27 -34 -11 24 -15 5 -10 5 20 5 -17 -20 33 9 -27 -17 5 26 9 -24 14 -21 29 0 47 16 45 1 0 -12 -3 48 -8 -16 -47 0 -5 -28
Damu
-12 6 -6 20 9 -6 -50 -15 -3 -23 8 -15 -4 -4 -27 -16 16 47 18 12 17 21 35 5 13 4 7 24 10 -16 3 13 13 18 -64 -14 4 -16
Nena
-12 -50 36 10 8 -14 42 -11 41 -13 4 8 42 0 -18 -67 27 -24 -21 2 27 -1 -43 -18 -21 -2 11 74 2 -24 9 18 5 3 12 20 -46 51
tonu
2 40 53 22 -3 -15 -56 -11 23 3 19 2 15 -17 4 -1 42 38 -29 5 7 52 -23 20 -14 34 8 -6 -2 45 17 34 -2 26 -68 -5 -5 12
Nena
-31 -5 -4 11 34 0 23 -29 10 5 14 -22 -19 -41 14 -25 -9 2 3 32 36 41 -16 9 -2 -12 67 26 -25 -3 -19 -1 -9 7 -28 14 -20 26
Komoz
30 -22 7 23 -19 -6 32 -5 -12 34 13 -14 -29 34 2 -9 7 4 9 -13 -14 -33 -3 -7 -25 -34 16 -22 -29 28 -8 22 -9 31 17 -12 -36 -7
Damu
-32 0 36 -3 -10 5 22 -7 11 -3 -3 -26 -23 -11 6 -22 6 -21 26 9 13 -42 -20 24 12 -23 -15 -23 -12 24 2 2 13 -13 22 11 -15 41
vivud
-21 29 44 -6 5 14 29 -29 -8 2 -7 31 -66 9 23 23 -15 7 -9 -13 20 50 7 15 2 -18 -17 36 -32 14 6 -6 11 -6 -23 -4 19 -16
serim
33 -55 7 18 -47 -7 34 18 -1 -27 -5 12 40 54 -34 -43 18 -9 3 -49 -41 -31 45 5 20 19 -2 9 42 -60 1 -3 13 -49 7 29 -13 -3
tonu
24 13 16 19 -35 -11 -25 -5 -13 -18 -4 19 -18 47 -21 -22 16 34 27 -17 -33 0 32 24 -4 -5 3 -21 9 -6 14 -3 11 -32 -9 28 -30 -19
serim
-34 18 3 -11 25 -7 11 4 -17 -12 10 -8 -25 -13 17 30 -7 13 -22 18 -8 14 1 -18 6 -1 -26 26 -21 9 -4 4 17 39 1 -29 -11 -2
Nena
-31 -24 20 -14 -7 22 47 -10 -19 0 -18 0 -59 -17 26 0 -39 -21 36 0 -4 -25 7 32 35 -32 22 -24 -29 7 -16 -14 14 -43 9 12 -7 36
serim
24 77 6 -11 23 22 -26 -27 -8 -13 7 -9 -57 -40 22 23 4 30 -8 48 12 24 -11 13 -3 -13 22 -34 -40 24 -1 -27 -7 31 -29 -25 16 16
Mep
7 -3 -6 13 -17 -17 4 8 0 18 41 -40 -8 38 -22 -42 34 -2 -32 17 -3 14 -24 -16 -50 -8 -82 66 8 13 7 -2 7 64 9 22 -18 -10
Komoz
-25 -43 -24 46 32 20 24 -22 -5 8 -1 -19 -15 -20 0 3 -16 20 35 6 40 21 27 -1 36 -21 114 -16 -46 1 -24 49 -22 24 -82 -32 -34 -18
Mep
11 70 8 22 -14 -23 -51 -17 -24 18 -5 -22 -51 26 3 17 2 56 48 1 -20 -6 43 27 -3 -19 55 -107 -32 49 -9 -1 -13 -3 -7 -14 -35 -10
vivud
39 56 -8 26 -11 -1 -22 -1 -34 12 45 -29 -52 37 -7 -3 36 43 1 24 -28 38 20 6 -37 -13 -23 -29 -10 25 -3 -17 -14 57 -33 -19 -11 -1
Mep
-31 61 -4 -24 23 -21 -27 11 -16 13 20 -36 -33 11 3 21 29 46 -54 43 -3 33 -9 -36 -29 -2 -69 48 -23 24 13 -1 11 92 -2 -52 -11 25
tonu
16 -34 -13 31 -30 7 7 4 1 -5 16 -13 -6 9 -26 -30 19 14 8 4 1 5 30 -6 4 -4 -13 16 12 -33 -12 10 7 6 -46 -15 -16 -10
Suvog
14 16 36 -8 -25 -11 39 2 10 3 6 5 2 30 4 -10 -6 -31 -46 -23 -5 2 -14 6 -17 23 -83 51 9 12 17 -3 6 6 43 33 31 -16
Komoz
-33 -58 28 30 3 -19 -3 -6 52 14 11 -4 47 5 -51 -54 31 4 -9 16 60 1 -41 -47 -35 -5 -10 71 -27 16 13 76 4 66 -19 -10 -72 0
Suvog
-14 -36 -28 -24 9 22 59 31 -1 -12 -10 -3 15 -8 3 22 -38 -17 -37 -16 -9 -8 26 -16 64 12 -30 54 -7 -46 -14 -10 20 -21 -7 1 27 -26
serim
-17 -20 10 6 8 28 50 1 -10 3 5 -32 -32 -27 20 -9 -11 -22 9 16 16 -6 -13 14 34 -8 14 -3 -21 9 -16 13 -3 10 -21 -4 8 41
Mep
34 55 4 12 -23 -22 -73 -5 -13 -16 20 -14 -18 23 -25 -12 30 42 3 11 -15 -3 22 6 -28 8 -57 -8 20 7 17 -14 17 33 -13 -5 16 -9
Nena
-31 20 2 -61 8 25 -3 1 4 -44 -28 3 -22 -29 8 46 -10 -10 -28 10 -2 -36 -7 -6 39 5 -36 21 -24 -2 10 -19 39 -13 38 9 12 -43
Komoz
-67 -6 -7 -21 32 15 48 3 -1 -6 16 -12 -15 -20 12 27 -11 -8 -25 16 12 7 -17 -24 25 -24 -36 50 -35 4 -10 -2 18 31 -2 -24 -22 -15
vivud
-21 33 33 -20 -5 14 -35 -13 -8 15 8 6 -25 -19 21 29 18 38 -28 -1 -12 37 7 38 4 5 43 -41 -15 18 3 -2 5 1 -58 -31 -5 18
tonu
2 -10 36 -1 -15 9 24 -4 9 23 30 -4 7 -8 19 -17 11 -8 -35 -15 -10 35 -30 30 -1 17 22 -2 -5 26 -8 4 -3 -3 -26 33 -11 2
Komoz
17 4 -27 5 -3 0 -29 6 11 36 9 -43 4 6 -25 3 8 30 -25 15 19 0 0 -25 -1 -3 -32 24 -17 17 6 30 -8 65 -36 -32 9 -19
Damu
-11 -9 8 11 -13 -7 29 3 -1 18 12 -49 -17 -3 13 -43 6 -20 11 13 8 -13 -22 17 2 1 -6 9 1 20 -13 5 -2 7 17 30 -9 49
Komoz
21 -60 -10 -1 -10 37 50 8 10 -3 -5 -11 22 1 -18 -10 -16 -36 -7 -20 16 -44 -5 -23 36 -9 -3 16 -22 -17 -10 15 9 22 -1 2 10 -34
Mep
86 -29 8 48 -20 -1 72 27 23 8 20 -24 52 18 -3 -57 19 -41 -44 -6 -9 10 -28 -15 -5 34 -24 34 22 -28 -11 2 -29 20 -4 35 20 37
Mep
49 -9 -2 -4 -30 4 -31 4 9 -13 -23 -5 20 -1 -19 1 -16 -6 0 -25 3 -71 20 -4 25 14 -26 -12 9 -13 4 1 19 -4 12 3 36 -34
Nena
-45 4 7 -23 27 13 30 -8 -21 -17 0 4 -48 -26 29 44 -20 1 -4 12 -1 -6 -2 -19 15 -21 -8 13 -37 5 -11 -6 25 26 11 -34 -12 -9
Nena
31 -20 38 51 -20 -12 51 10 32 5 1 -3 46 46 -5 -35 29 1 -37 -43 17 38 2 -4 12 42 -25 67 23 -14 14 50 -22 2 -41 18 24 -9
Damu
-20 20 4 -16 10 11 27 -3 -40 -26 -12 9 -57 -16 36 53 -27 10 19 -10 -24 -12 42 2 39 -9 37 -45 -25 -3 -26 -17 14 -24 9 -22 -10 -16
Nena
48 14 21 0 -19 -1 -3 -8 14 -35 -13 21 14 -23 1 -10 -9 -18 -2 -10 -14 -34 3 17 10 24 -1 -22 17 -24 5 -23 14 -46 19 23 33 12
Nena
15 33 55 -4 -6 -27 -34 -30 24 -41 -22 36 -5 -3 -10 -20 31 20 6 4 -2 -10 -13 9 -17 7 43 -16 -7 -1 26 2 16 -35 25 18 -47 37
tonu
20 19 13 -8 -41 6 -4 9 -9 6 -2 -22 -41 -19 11 -3 -7 -16 -3 18 -5 -41 3 22 4 -3 -53 -35 2 7 -7 -14 15 0 16 -13 31 46
Suvog
18 -22 -4 80 -7 -18 16 15 1 6 41 -31 30 53 -29 -53 54 36 12 -7 -3 62 16 -11 -7 19 29 25 16 -9 -5 48 -29 42 -72 8 -49 4
Mep
71 18 27 23 -53 14 -5 12 -3 -10 1 24 20 -3 17 -6 2 10 -9 -48 -45 8 54 53 37 54 48 -89 26 -4 -5 -1 -4 -81 -41 13 28 -16
Suvog
-60 -30 46 29 38 -35 42 -12 8 -14 21 7 -7 5 9 -18 22 14 9 3 18 34 -33 -40 -14 -7 36 49 -27 23 -6 53 5 40 1 -4 -93 21
Nena
-7 32 -2 23 -2 -26 -50 -11 -15 14 33 -23 -24 37 -28 -24 52 65 2 27 -5 41 21 -6 -42 -6 -9 22 0 6 13 7 1 57 -44 -30 -43 25
tonu
25 49 -17 -3 -20 2 -56 -11 -25 19 0 -13 -56 -11 -3 25 -14 39 10 21 2 -12 41 8 -1 -16 10 -65 -32 28 -13 -3 3 22 -19 -44 -6 -16
Suvog
-63 -49 44 4 22 13 49 -23 24 8 14 -5 6 -28 16 -27 13 -14 -15 -3 33 50 -41 22 9 -12 76 29 -33 29 -19 32 -6 -2 -47 25 -50 4
Komoz
-46 -50 36 1 -3 -11 53 0 21 4 8 -29 8 -6 2 -54 5 -46 3 3 25 -26 -53 3 -1 -6 -14 54 -8 18 -1 29 11 8 43 45 -40 48
Komoz
54 68 7 -53 -41 20 -69 9 -8 -11 -22 5 -11 -27 10 47 2 11 -49 -9 -47 -23 11 59 34 45 -25 -62 29 15 4 -44 14 -52 -8 27 79 -28
Komoz
-9 52 23 11 21 -9 -5 -26 8 -1 14 -13 -34 -23 15 -11 21 20 2 36 11 29 -24 13 -16 -19 22 -21 -25 31 -4 -16 -5 11 -17 -4 -18 33
vivud
-43 25 -5 -5 21 -3 5 10 5 -18 -1 -8 10 -10 -4 25 7 23 -13 8 -1 15 11 -11 46 12 -6 17 -19 4 -2 17 12 3 -22 -13 -19 -19
vivud
-14 7 32 -27 11 11 5 -25 41 -34 -13 15 8 -38 -11 -11 6 -31 -16 21 26 -33 -54 -3 2 -17 -44 40 -18 0 21 -17 30 -3 29 15 11 8
vivud
15 -32 -28 29 -18 19 35 1 -19 8 22 -20 -26 22 -4 -9 10 17 15 -14 -20 4 33 10 11 -19 16 5 8 -35 -16 1 -1 -10 -41 -15 1 -18
Damu
28 4 -18 12 23 22 14 -4 19 -8 13 -19 13 -41 2 -16 4 -5 -34 36 34 21 -26 -6 17 13 3 37 -7 -24 -7 -4 -9 30 -51 -4 35 23
Mep
-12 28 -3 -17 4 -7 -2 15 0 -10 4 7 -12 2 -1 30 0 9 -31 7 -16 14 -3 -24 10 4 -53 36 -24 9 14 0 22 19 11 -4 -15 -13
serim
1 10 43 -26 -14 33 -5 -14 -2 7 10 24 -21 -18 25 32 19 7 -32 -12 -21 3 -34 33 1 -8 5 -24 -25 31 12 1 13 -3 -27 -5 8 -13
Damu
55 71 -25 -28 -2 39 -49 -7 -2 -44 -25 5 -18 -53 4 42 -18 14 -17 23 -1 -13 26 26 49 28 2 -46 3 -27 2 -46 5 -38 -34 -4 84 -15
Mep
15 -13 22 -13 -18 9 -7 23 37 23 27 -17 61 -4 -9 -18 37 -19 -100 -11 12 15 -42 -1 -10 38 -85 83 22 -15 23 5 17 45 -38 -4 53 24
tonu
34 -11 4 9 -24 14 44 15 -13 40 34 -30 -5 -5 39 -9 -9 -20 -48 -20 -24 19 -1 41 10 23 14 -23 11 8 -29 -18 -14 -13 -31 26 33 6
Komoz
37 -1 12 -5 -28 -5 -10 0 -6 3 -9 -3 -10 13 -11 1 -11 -14 5 -16 -11 -61 1 -10 -9 -10 -35 -19 -12 14 -1 -3 19 18 40 1 8 -16
Nena
56 -34 19 9 -32 14 44 8 1 -4 -6 5 8 24 -15 -13 -10 -33 6 -37 -10 -57 6 -9 16 -4 11 -31 -16 3 -7 17 0 -4 29 21 -15 -27
Mep
18 -17 33 24 -44 -3 12 5 9 -22 -29 -2 -10 -11 4 -25 3 -16 30 -9 3 -44 18 30 33 13 24 -45 11 -11 -9 20 7 -57 4 17 -10 43
Suvog
35 17 9 -4 -6 12 6 -13 15 -36 -34 8 5 -33 3 -1 -16 -9 5 -9 -7 -31 23 35 51 12 34 -35 11 -33 -7 -29 7 -78 -3 23 44 0
vivud
2 27 51 12 -16 -17 -16 -3 16 18 24 -10 13 5 11 -23 38 15 -35 -3 -9 39 -33 35 -25 24 15 -8 -4 50 4 20 -14 12 -27 35 -26 11
Komoz
12 22 42 5 -25 -3 7 -9 -10 14 10 7 -18 1 30 2 6 9 -6 -26 -33 28 2 52 8 18 69 -66 -9 41 -16 3 -13 -43 -18 37 -26 -1
Komoz
-47 26 3 -3 28 -4 19 -5 -24 2 7 1 -56 0 24 33 -8 35 6 14 -12 52 16 -11 12 -22 29 6 -50 19 -9 4 5 15 -14 -22 -54 0
serim
27 -49 2 -10 -40 22 34 3 0 2 -15 5 -19 -7 -12 -1 -29 -35 8 -18 -1 -75 14 -11 16 -24 -9 -30 -22 -14 -20 1 25 -12 32 -11 -2 -22
Suvog
54 0 1 21 -24 -20 12 16 13 -1 -6 -6 42 11 -9 -36 10 -4 -28 -12 -21 3 15 4 0 40 9 10 35 -43 -3 -11 -15 -29 -3 19 16 44
tonu
29 -68 -3 11 -30 40 90 10 -21 -16 13 6 -9 37 -4 -20 -8 -45 4 -31 -29 -32 3 -1 15 -19 -25 6 6 -39 -16 -21 11 -9 13 19 8 -27
Mep
21 45 -13 -6 -22 3 -56 -13 -16 6 -11 -14 -65 -20 -5 29 -15 40 18 22 5 -23 44 3 7 -21 13 -69 -34 21 -16 -5 9 13 -19 -43 -5 -19
Suvog
37 30 -3 18 -25 20 -11 -10 -37 -23 4 4 -49 32 -3 10 9 39 41 -11 -33 -1 53 25 16 -8 40 -75 -3 -8 -8 -17 -3 -18 -25 -3 -10 -30
Mep
27 -16 -21 49 -17 -9 35 8 -42 19 44 -30 -29 34 4 -26 3 15 21 -9 -31 17 49 6 -14 -10 7 -17 18 -20 -33 -14 -11 16 -32 -11 -9 7
Nena
